Each row was made from one path, in order. Every step used is in the known rows, and no mark comes twice. Write each row's path.
Each row is shifted at random along 8 fixed directions that mean nothing.
Known rows
T -> D -> V -> L -> Q -> W -> R: [ 107  -51  -64   94  -11   21  -48  -18   -6  -39   54 -121  151  308
  -76 -277  -77   75   34  -47   13 -236    1   12  -10 -378 -156  132
  231  -45   39   83  -73  190  206  106 -207   60  121   53   79  152
  100  199  -66   31]
W -> T -> D -> V: [-103   36 -104 -178  -98 -272 -120   -6  235  164  105  -25  315  286
   54 -216  -87   92 -126  -87  215  324 -158 -119   56 -359 -175  125
 -251  112  407  -70   44  106  296  108   56 -187 -137 -320  254  -23
  -18 -153  225   84]
D -> L -> Q -> W -> T -> R: [ -86  -52  -76  -26  -29  -60  -33  -88  106    6  -66 -138   28  296
   34 -378   46  260   70 -172   43  -44  159   49  202 -354  -81  107
  -13 -174   58 -105   13   94  258  159 -205  -11  -64   12   69  -35
   27   24  180 -198]
H -> T -> R -> Q -> L -> D -> V: [-124   44 -130 -169   91 -245 -170  -66  124   47  373 -150  110  301
 -124   87   60  -81 -153  108   64   47  -92 -325  -45 -202   38  -64
  136 -152  111  -69 -124  185  414   87  272   88   17  -95  123  176
  141  -66  -49  -21]
T -> R -> L -> H -> Q -> W -> D: [ 359 -174  199   -8  208    1   89 -118 -186 -340  184 -173  456  246
   60   84   72 -415   61  222    4 -203 -362  170  -81 -197 -307 -157
  -11  -23  173   94 -184  179  544   86   61  395  650 -186  231  224
 -171 -283   39  306]
D -> V -> L -> R: [ -57 -142 -137  117  -94 -201 -139   25  213   41   20   70   -4  390
 -122 -152 -246   30 -259   94    6   29  -24 -250 -152 -407  -41  213
  245   33   28  138  -51   91  300   59   94 -175   55   36   83  108
  177  192 -154 -101]
Q -> L -> R -> H: [ 345  -27  -26  -89   79    5 -215  -80   26  -96  207  -59  -39  103
 -114  274   31 -141  -31  395   70 -219  -26 -193 -198  -25   86 -100
  289 -272   74  101 -161  -27  336  147  307  266  235   80  167  147
  349 -157   16 -122]
W -> T -> R -> H -> Q -> V -> L -> D: [  76 -134 -229   70 -149 -142 -240   -1  112  228   24  -77 -174  251
  -61  -43 -135  219  249    6   -4 -104  313 -219  -27 -212   14  179
  262  -85   92   -7  122   67  141  -30  -24   62  -51  151   50  252
  162   86   64 -137]
L -> D -> Q -> W -> R: [ 181   40 -105 -234  -66   73 -125 -145   29 -109  189 -134   25  367
 -238  -28  121  -60   75  -40   96 -244  241   60 -160 -237   77  -58
  199 -103  199  -30   12   69   62   66  -87  341  249 -121  243  166
  202 -148  461  164]
L -> R -> T -> H -> Q -> W -> D -> V: [  -6  -10 -165    8  -82 -126   35   -1  117  221  -44   43  198  385
  -20 -226 -189  108 -160  -80   59  -24   12  -98   -9 -396 -251  193
 -109  179  388   56  -88  207  135   86 -160 -160  158   -9  170  113
  102   -7   41  151]
V -> H -> R -> T -> D -> Q -> L: [ 144   47 -233  -37  -59  -97  -75 -179  151   91  -16  -80   23  123
   45  -54  -96  251  -54   89  176 -243   62    9 -257  -80   80   76
  127  145   72  -27   54  113   65  354 -109  191   26   93  182  206
  203  -15  135   84]
W -> R -> Q -> V -> H -> T -> D: [ -61  -68 -206   17  312 -188  -72  -34 -211   55  -16 -244  135  234
   92 -262  -29   49   43   12 -135  -48 -184 -151  402 -228 -171  111
   53  -38 -114  -53 -313  280  204  201 -379 -189 -281  265   22  -38
  -34  318  -64  -76]
W -> Q -> V -> H -> T -> R -> L: [ 127  -80 -105  -59  186 -278 -150 -236   99   11   -4  -84  146  420
  -91  -24    7 -134  -16  124  -31   94 -103 -245  115 -106 -183  -30
   35 -108  196  -25  -90   82  242  198  -90    3   39   18  250  200
  176 -241  -15  -54]
Q -> D -> L -> R -> T -> H -> V: [ 247  -99 -118 -144  136 -138  -16  -82 -234   51   99 -195  107  120
   58   46 -122  -74    6  229  -78  -70  -13  -24  -10 -105  -98   42
  -14 -272  259  -16  -72  207  362    9  216  137  143  -15  217  131
  111 -135  163  -27]
W -> D -> L -> Q -> V: [  46  -86 -284   73 -111 -115  -35   33  190  135   72  -61  -30  181
  -15 -137 -134  161  109  -60   62 -258  129  -88 -200 -193   42  195
   -9  -96  103 -156  180   13  230  253   26   48   96  212   32  171
  215   66 -223  -66]
T -> R -> H -> L -> D -> Q: [ 181 -102  -92   38 -152  -10  -90 -180  140  145   46  -98 -356  221
 -279 -175    6   57   10  -47   49 -214  237 -206 -310 -130  199  -19
  221  -55   61  -42   14  109   42  243    9  162   19   93   60  198
  121   26  247  -21]
V -> L -> R -> Q: [  95  -40 -108   57 -166 -274 -207   39  268    8   16 -181   -2  113
   86 -105 -164   69  -78  366  226  -64  149 -157  -45 -167   40  106
  321   20   69  114  153 -102  280   47  129  113  166  224  158   72
  469  -20  148 -256]
L -> R -> H -> Q: [ 306 -214  -89  169   62 -191 -151   98  152   -2   56 -194  -49   30
   14   82 -140   72  -30  241  -33  -26   -7 -259  182 -125  -99   24
  291 -200   -5  146   10  -18  339  123   81   30  343  152  264   73
  291 -111   38 -321]
H -> Q -> D -> V: [  -3  -89  -84  148   66 -147  120   91  -36   56  143  -88  225  166
  114  -47 -203  151 -183   -5  127 -174 -237  -34 -128 -230 -234   97
   73    0  187  -34  -53  280  423  139   24   93   56  -23  -10  136
  -20  144 -348   58]
L -> D -> V -> H -> T -> R: [  49 -399   24  147   24 -177  -31 -181  -71   21    0  -58 -172  249
 -140 -184  -68  141  -35   25 -143  -75  -45 -275  161 -171   19  -55
  188 -155  152  -92 -151  434  208  213   35  112 -200   10  116  125
 -149  -36   30 -217]
R -> H -> T -> D -> Q: [ -33  127 -254 -135   77 -105  -54  -10  121  129   82 -310 -183  130
  -15 -227  111  164  -32  -55   77  -78   56  -71   77 -142  215    5
  104 -103 -199 -162 -120   33  124  286 -124  -43 -349   75   -9 -135
   53  174  215 -158]
V -> L -> H -> T -> R: [ -16 -226  -22  134   46 -108  -71   12  -51  128  -89 -151   37  197
  197 -357  -92  199   51  116  -24   -9   64   -2  225 -348 -127   46
   86 -206   17    0 -215  238  275   67  -23  108 -204  -20   79   60
  -93  128  186 -269]
T -> D -> V -> H -> L: [  11 -109   -1  -16   63 -180 -342 -154   61  -34  426  -32  -13  106
 -156  147   -7  -42 -102  276   43  120 -102 -312 -158 -262 -111   -7
  266  -10    8  101 -176  104  321   42  259  124   98 -158  202  245
  159  -73  314  -71]
D -> Q -> W -> T -> H -> R -> L: [ -44  -55 -214 -100   39  -90    7  -75  302  145 -147  103  -38  355
  -60 -176 -108  234   85  -65 -103  218  303 -158   78 -359 -115  107
 -129 -146  225    5   33   10   68   90 -126    9  115   84  331  123
  290 -219  160 -160]
V -> L -> H -> Q -> W -> R -> T: [ 153   60  -95 -118 -116   25 -239 -153   54 -152  121  -99  -86  132
 -129  156   63  -45  111  190 -114 -274  304   31   25  -12   88  -39
  277 -141  191 -157  -15  157   48   24  -36  362   68  -35  194   26
  369 -182  369  -59]
V -> H -> Q -> W: [ 175 -237 -201  271   39 -251    1  -78  229 -138  170 -147  178  143
  -12  169 -196   93 -172  121    4   94 -162 -137  190 -107 -240  106
   65   46  150  145   92  160  374  192   24  163  492   -4  427  168
  147 -355   28  -48]
W -> L -> D -> V -> H -> T -> R -> Q: [   7  -93   37 -194   58 -114 -160 -165  -55 -128  182 -245 -114  275
 -110  -83  163 -122   42  211  -61 -193  144 -104   66 -160   98 -159
  285 -146   92 -163 -185  146  144   34  -21  263  -43   78   27   39
  235  -22  281 -150]
W -> R -> T -> H -> L -> D: [ 233  -35  -89 -115  119 -162 -281 -131 -149  237  -64 -316  304  239
  209 -195 -119 -129  -30  152   41  -84   53   14  -88 -274 -315   27
  -71   63  260   91  -89  -15  290  -37 -138  160  409   95  212  268
  162  -19  280  295]
W -> R -> Q -> D -> V: [ 173   98  -72  115  -51 -265    3  -63  -68  235   57  -42  450  429
   32 -173 -240  -34 -374  111  397 -150 -238 -240 -117 -161 -445  182
   68  299  506  203  -82  259  215   75 -160 -114   59   51  163  283
  142   73  -65  315]
R -> L -> Q -> V -> H -> T: [  87 -247 -243   38  202 -243  -57 -114  -50    2  118 -139   42  199
   74   56 -131  -54  -84  189 -127  -92 -124 -132  114  -61 -114    7
    7 -131   91  -66 -124   95  279  235   81  186  106  180  224  154
    8  -62 -178  -96]
L -> Q -> V -> H -> R -> T: [ 273  -71 -121   51 -106 -234 -135  -73 -167  185  -65 -103  193  350
  100 -128 -175  -47 -177  273   70 -167   99  -92   98 -102 -302  189
   22  287  455  113 -209  273   -1  -42 -205   25  175  234  287  235
  208   -5  258  193]
V -> L -> D -> Q -> W -> T -> R -> H: [ 271  -59  -53   49  -93 -102  -85 -177   82  118  -48  -98   46  365
  -90 -112  -56   23  -35   58  114   27  -11 -169   57  -72 -124   42
   25  -73  284  102  -71   98  223  106  -48  -72   10   33  203   83
  110 -186  149   -7]
V -> H -> R -> L -> D -> Q -> W: [  27 -228 -144  173  100   10  229  -91  118 -206  131  -93    9  290
 -153   21  -84  -32  -64  -61 -138  -85 -116   33 -131 -198   32   23
  -59 -109   52  -34  -86  305  426  275   49  276  388  121  146  152
  -27  -97 -341   86]
V -> L -> D -> Q -> W -> R: [ 505  -12   24  -78  -70  -10 -122 -372 -118 -168  128 -130  148  547
 -336  -23   24 -311 -176   64  141 -417  -53  -73 -288  -95 -161  -40
  330  179  366  196  -58  182   14   89 -240  277  347 -111  300  359
  115 -157  379  430]
L -> D -> Q -> W -> R -> H -> T: [ 192 -158 -220    0   67   30   36  -15  -87  213  -71  -85   18  240
   52 -128 -126  108  109   73 -102 -109  167  -38  198 -177  -61   11
  -52 -260  265   44 -197  224   75  101  -38  233   45  124  257  147
   34  -62  122  -33]
H -> R -> T -> D -> Q -> W -> L: [  73  132 -299  -53  -98 -123 -159  -83  270  123   33  -11  237  230
  -18  -71  -52  230  -56   63  198   84  244 -107  174 -233  -73  149
   55   53   40   13   86   57   52   74  -85   14  149  -82  326   38
  297 -262  403   93]
V -> H -> Q -> W -> D -> L: [ -69  -54  -64   31  231  -10    5  -15   73 -108  248 -194  208  350
  -88   57   12 -106  -51   47 -151 -105 -205  -27  -14 -353   -4  106
   11  -63   23   -8 -216  211  504  120 -105  -13  193   15   41  166
    3   53 -180  127]
L -> Q -> D -> V -> H: [  20  -71  -72  -14  -23 -210 -147  -12   37   21  270 -236  154  193
  133   49 -111    9 -243  203  244 -201 -157  119 -310 -201  -80   50
   98  213  187  -85  -33  -52  382  165  110  185  133    8   41  159
   68  109  -75  103]
W -> T -> H -> V -> L -> R: [  15 -103 -218 -233 -111  -96 -160  -31   58  100 -150   -5    0  430
   81 -270 -204   48   18   33  -63   19  316  167 -154 -513 -103  202
    8   -1  166   58   26 -154   69  -87  -62    0  184  -42  186   81
  213  122  380  -27]
R -> L -> Q -> W -> T: [ 120   15 -155  158   31  -81  -85  -64   97    8  210   50  -20  116
 -178    8   17  108   20   65  152  -89   84 -401  279 -120 -170  194
  268 -202   12  185   44   50  274  155   41   -6   64  195  223  144
   33  -44  -44 -262]
Q -> V -> L -> R: [-186 -129 -319  -70  -71 -103 -112  -80  206  -66  -52  136 -190  494
 -213 -109 -150   15  -62 -112 -251  -27  222 -104 -181 -369   85  175
  127  -68  -67 -110    0    2   82   85  -85 -103   41   92   38   -7
  315  178  -70  -85]
R -> Q -> V -> H -> L: [ -32 -246 -110  -65   32    3 -147 -196  -19 -120  211   51 -119  185
  -95   75  -69  -42  136  125 -192  -54  135   31 -302 -261  -72   -5
   36 -105  127  -85 -118   79  151   57   74  340  264   28  132  200
  272  -63  208   -6]
Q -> D -> L -> R: [-189  -16 -302   -5  -33 -208  -65  175  348  205 -166  -42  322  325
  226 -234 -308  190 -186    3  112  162  114   31  -49 -468  -61  262
 -237   -7  141  -22  131  -64  427  154   -8 -143  255   77  198   58
  294   51  -63   27]

Which path is each row?
[ 106 -161 -285  152  -94 -149  -63 -181  136  189  -70   81 -120  283
  -61 -100 -209   54  -68   74  -82 -130  132 -231   47  -92  -47   87
   60  -10  117   12  -13   96  -14  242  -10   70  -91   66  275  164
    6    7  143  -84] : W -> D -> Q -> V -> L -> H -> T
[  73  -52 -233  -34   91 -263 -167  -13   30  250  -83 -181  175  187
  218 -292 -125  101   57   97   42   57   -5  -82  209 -271 -234  173
 -104  171  153  -18  -97   85   61  193 -243  -26 -132   89  208  154
   34   69  227    6] : R -> L -> Q -> V -> H -> T -> D
[  17  -16  -69 -165   51 -136 -161  -73   49   21   89 -249   46  119
  165 -153  125  134   56  151  154  -91  111   44   97 -198   74 -155
  124 -247 -114 -127  -74    1  308  184  140  267  -50 -130  159   19
   16  -84  430 -220] : W -> D -> Q -> L -> H -> T -> R
[ -55  -24 -127  -69  184 -131    6   62 -154 -238  298 -326  176  248
  130   39   -8  -70  -32  130  -21 -135 -319  156 -181 -180   12   41
  181 -169 -227 -106 -236  218  605  -39   93   76  -79    7 -164  -25
  -15  241 -350   49] : H -> R -> T -> D -> Q -> V -> L
[ -16  137  -99 -166  -65 -230 -147 -154  293   11  139  -75  125  267
  -76 -144   20   13 -132  -78  152   50 -116 -144  -49 -234 -117   55
  -63  112  233 -123   82    9  235  261  -12  -38  -54 -176  161   24
  122 -113   75    9] : R -> L -> Q -> W -> T -> D -> V
[ 296 -124 -108 -119 -110  -80  -76 -222  144  -47  -84   39    3  508
 -211  -24 -131 -287 -143   66 -118    1  -61  -85 -292 -110  -39    4
  -86   63  355    1  -91   18   73  156  -41  -53  190  -46  237   62
  289 -188  107  210] : T -> D -> Q -> V -> L -> R -> H
[-334 -204 -140  -52   62 -100  -94 -135  154  -58  233  -25 -171  416
 -274   29   -4  -45  -70  -73 -272   50    1 -135 -145 -307  173   16
   44  -45   72 -247 -175  178  260  197    8  -47  -52   83  -12   43
  120  131 -217  -55] : T -> R -> Q -> L -> D -> V -> H
[  98   44  -94  -99  111   -6  -45 -123   -5 -205  335  -53  -76  199
 -239  160  183   -1   50   34  111 -167   65 -229  116 -101   23  -12
  276 -292  -48   55  -43   91  357  112  110  206  125   68  178   99
  -23  -96   80 -148] : H -> R -> L -> D -> Q -> W -> T
[ -18 -135 -238   89  187 -210  -80  -89 -103  121  150 -106   48  255
   18  -21 -122   48 -243  144  -67 -175  -85 -226  186 -156 -143   65
  189  -20  -39  -11 -225  146  183  182  -40   14  -68  171  112  130
  -45  196 -162  -56] : W -> L -> Q -> D -> V -> H -> T
[ 110 -210 -223  -20  160 -226  -74 -147  -76  -20   48 -180   66  297
   90   12 -159  -59 -166  219  -72 -206  -99  -58   55 -103  -92   31
    7  -32  212  -30 -162  127  239  218  -51  172  123  220  207  157
  109  -10  -35  -20] : D -> L -> R -> Q -> V -> H -> T
[  45    9    5  138  -90  -43 -256  -48  188  -40  258   -8   65  224
 -141   55  -65 -170  -99  255   24  -31  -52 -183 -104 -234  -60   87
  217  -28  101   66 -170  145  333   71  166   36  -62 -140  145  134
  125   72   82  -67] : Q -> W -> R -> T -> D -> V -> L -> H
[ 190  -38 -192 -140    1 -286 -177  -57  136   87   33 -266   60   80
   85   12 -131   62 -240  221  136   18  -15 -161  -53  -22   12   18
   56 -117  216  -56   84  -51  365   91  142  -65   55   52  241  -70
  305 -266  162  -81] : D -> Q -> V -> L -> R -> T -> H
[  29 -136  -77 -111  121   58 -136 -183 -180 -152  120 -130  -15  134
   46  -57  -25  -23  137   60 -125 -253   -1  254 -334 -248  -67  -32
   30  -91   -5 -163 -190  111  249  162  -93  307  190   81  -24  101
  149  136   85   95] : W -> R -> T -> D -> Q -> V -> H -> L
[ 304 -108 -129   53  136 -213  -74  -38  -47  -59  174 -172   69  103
   27   12  -58  -12    1  158  147 -291 -132 -236  -78  -32 -190   44
  185 -236   17   22   59  -33  448  210  128  101  257  298  117  190
  168  -23 -337 -167] : W -> T -> H -> R -> L -> Q -> V
[ -83  -97   21 -162   60 -168  -53  -53  138 -144   88 -285  115  187
  106 -133   92 -115   69  206  -58   62   29   25  165 -173   99 -171
  -47 -262   84 -200  -53   54  417  104  125  204   90  -14  166  -89
  210 -196  235 -195] : W -> D -> L -> H -> T -> R -> Q
